Below are the code and all the weights of a small trained network. Each question names an input and a target symbol and asks about switching units off, where a switched-off unit gives its printed mean instead of its output.

import numpy as np


def w(rows, s, z=0):
    codes = np.array(rows[::2]) - 128.0
    scale = np.full(codes.shape[1], s)
    scale[-1] = z or s
    return codes * scale


def norm(h):
    return h / np.sqrt((h * h).mean(-1, keepdims=True) + 1e-5)


def f(y):
    return y / 2 * (1 + np.tanh(0.7978845608 * (y + 0.044715 * y**3)))


def softmax(a):
    e = np.exp(a - a.max(-1, keepdims=True))
    return e / e.sum(-1, keepdims=True)


def log_softmax(a):
    a = a - a.max(-1, keepdims=True)
    return a - np.log(np.exp(a).sum(-1, keepdims=True))


def net(x, mask):
    ids = ['ΓΔεηλξτ'.index(c) for c in x.split()]
    T = len(ids)
    res = E[ids] + P[:T]
    u = 0
    for l in range(2):
        q, k, v = (norm(res) @ M[l].T for M in (Q, K, V))
        z = softmax(np.where(np.tri(T) > 0, q @ k.T / 4**0.5, -1e9)) @ v
        res = res + np.where(mask[u], z, O[l][:, -1]) @ O[l][:, :-1]
        u += 1
        y = f(norm(res) @ A[l][:, :-1].T + A[l][:, -1])
        res = res + np.where(mask[u : u + 4], y, B[l][:, -1]) @ B[l][:, :-1]
        u += 4
    return log_softmax(norm(res)[-1] @ U[:, :-1].T + U[:, -1])


Q, K, V, O, A, B = {}, {}, {}, {}, {}, {}
E = w([
[121,188,101,111,205],'Γ',
[171,188,68,83,119],'Δ',
[66,186,138,67,173],'ε',
[165,144,177,115,153],'η',
[91,49,105,131,144],'λ',
[52,163,172,250,77],'ξ',
[190,227,152,167,252],'τ',
],0.024)
P = w([
[117,43,187,52,91],'0',
[235,98,20,105,254],'1',
[205,135,49,103,225],'2',
[173,138,80,93,206],'3',
[155,142,105,94,188],'4',
[169,144,132,82,167],'5',
[158,143,135,88,145],'6',
[173,132,147,63,139],'7',
[176,136,145,62,114],'8',
[184,128,153,64,109],'9',
],0.0067)
Q[0] = w([
[160,201,59,150,122],'L0H1',
[255,122,91,223,210],'L0H1',
[122,105,187,144,99],'L0H1',
[58,189,100,49,228],'L0H1',
],0.0095)
K[0] = w([
[147,210,126,190,39],'L0H1',
[254,120,112,64,82],'L0H1',
[110,78,185,150,186],'L0H1',
[124,183,50,25,143],'L0H1',
],0.0091)
V[0] = w([
[89,129,1,116,173],'L0H1',
[92,86,160,210,55],'L0H1',
[141,109,68,120,160],'L0H1',
[54,140,221,224,247],'L0H1',
],0.014)
O[0] = w([
[121,96,41,112,122,144],'L0H1',
[9,239,113,164,55,2],'L0H1',
[147,90,96,109,102,145],'L0H1',
[121,119,145,254,150,149],'L0H1',
],0.014,0.016)
A[0] = w([
[50,112,252,44,105,254],'L0N1',
[141,158,167,206,67,184],'L0N2',
[212,198,37,185,163,176],'L0N3',
[129,137,31,112,138,52],'L0N4',
],0.03,0.0015)
B[0] = w([
[237,127,75,205,201,154],'L0N1',
[184,64,66,56,93,183],'L0N2',
[193,99,174,76,252,254],'L0N3',
[38,164,112,162,21,215],'L0N4',
],0.025,0.0085)
Q[1] = w([
[150,145,183,80,89],'L1H1',
[152,44,97,143,108],'L1H1',
[153,160,3,124,178],'L1H1',
[136,162,147,161,111],'L1H1',
],0.024)
K[1] = w([
[126,133,224,127,95],'L1H1',
[134,168,158,4,115],'L1H1',
[104,175,3,152,220],'L1H1',
[122,21,151,183,128],'L1H1',
],0.017)
V[1] = w([
[186,172,161,43,118],'L1H1',
[163,254,21,85,147],'L1H1',
[172,129,109,215,103],'L1H1',
[53,124,101,68,163],'L1H1',
],0.017)
O[1] = w([
[37,202,122,115,59,254],'L1H1',
[119,183,149,11,224,145],'L1H1',
[131,26,132,102,145,60],'L1H1',
[174,222,135,144,169,141],'L1H1',
],0.013,0.0099)
A[1] = w([
[202,120,163,104,250,154],'L1N1',
[116,130,13,88,74,152],'L1N2',
[36,22,147,182,213,121],'L1N3',
[52,166,86,62,137,1],'L1N4',
],0.017,0.0086)
B[1] = w([
[120,196,120,152,49,253],'L1N1',
[101,161,185,79,160,165],'L1N2',
[84,105,60,82,196,170],'L1N3',
[251,146,103,97,139,145],'L1N4',
],0.024,0.025)
U = w([
[186,103,45,109,181,204],'Γ',
[81,213,178,107,117,184],'Δ',
[79,195,28,199,69,25],'ε',
[187,114,140,254,27,120],'η',
[20,79,138,208,181,174],'λ',
[160,30,135,106,55,3],'ξ',
[121,130,229,204,246,53],'τ',
],0.01,0.0056)

Each question gives the input, a string of symbols that net reads in full, and the target symbol t.
The units are the heads (4 rows each of Q, K, V and O) and the neurons (one row each of A and B). Each row of codes is followed by its name. A weight is (code - 128) times the scale printed after its matrix; where a second scale follows, it is the last column's (O, A, B and U).
mask holds one flag per unit, layer by layer, with each layer's heads first. A switched-off unit (its flag False) gives its mean, the last column of its rows in O or B, instead of its output. The means were averaged over made-up inputs and are rounded, as every weight is.
A unit's drop is (log p(t) with every unit on - log p(t) with that unit switched off) / (log p(t) with every unit on - log p(t) with every unit switched off).
The circuit of an input: a set's keep is (log p(t) with only the set's units on - log p(t) with every unit switched off) / (log p(t) with every unit on - log p(t) with every unit switched off). Starting from all 10 units, units are removed one at a time, each time the one whose removal leaves the highest keep (on an exact tie, the one counted first), for as long as the keep stays at least 0.8.
circuit, biggest first: the units of the circuit, biggest drop first
unit that matters most: the unit with the biggest drop
k most important neurons: the k neurons with the biggest drops, biggest first
top k neurons in layer l: the k neurons of layer l with the biggest drops, biggest first
drop when u is switched off: that unit's drop, to one decimal
input η λ τ ξ ε ε η, target η: unit that matters most => L0N4
input Δ η τ η λ λ, target Δ: top 3 neurons in layer 1 => (L1N2, L1N1, L1N3)
input η ε Γ η, target η: circuit, biggest first => (L1H1, L0H1)
input ε λ ε τ η η τ, target τ: circuit, biggest first => (L0N3, L0H1)
input η η ε η λ η η ε, target ε: circuit, biggest first => (L1N1, L0H1, L1N2, L1N4)
input η ε τ λ η λ η, target ε: top 3 neurons in layer 1 => (L1N3, L1N2, L1N4)
input η λ η η η ε ξ λ, target λ: 3 most important neurons => (L1N1, L0N2, L0N3)
input λ η η λ τ τ η, target ε: top 3 neurons in layer 1 => (L1N3, L1N2, L1N1)
input λ Δ τ λ, target Δ: 2 most important neurons => (L1N2, L0N4)
input η η η ε η τ λ τ, target τ: 2 most important neurons => (L0N3, L0N2)
input λ ε η η η ξ ξ, target ξ: 2 most important neurons => (L0N2, L1N1)
input η Γ η η λ η η ε τ ξ, target Γ: top 3 neurons in layer 0 => (L0N2, L0N4, L0N1)
input Γ λ ε η η ξ, target Γ: top 2 neurons in layer 0 => (L0N2, L0N4)
input Γ η η ξ, target ξ: unit that matters most => L0N2
input η τ τ η ξ ε η η λ, target λ: drop when L0N4 is switched off => -0.1
input ε Γ ε η Γ η η Γ ε, target ε: drop when L1N1 is switched off => 0.3
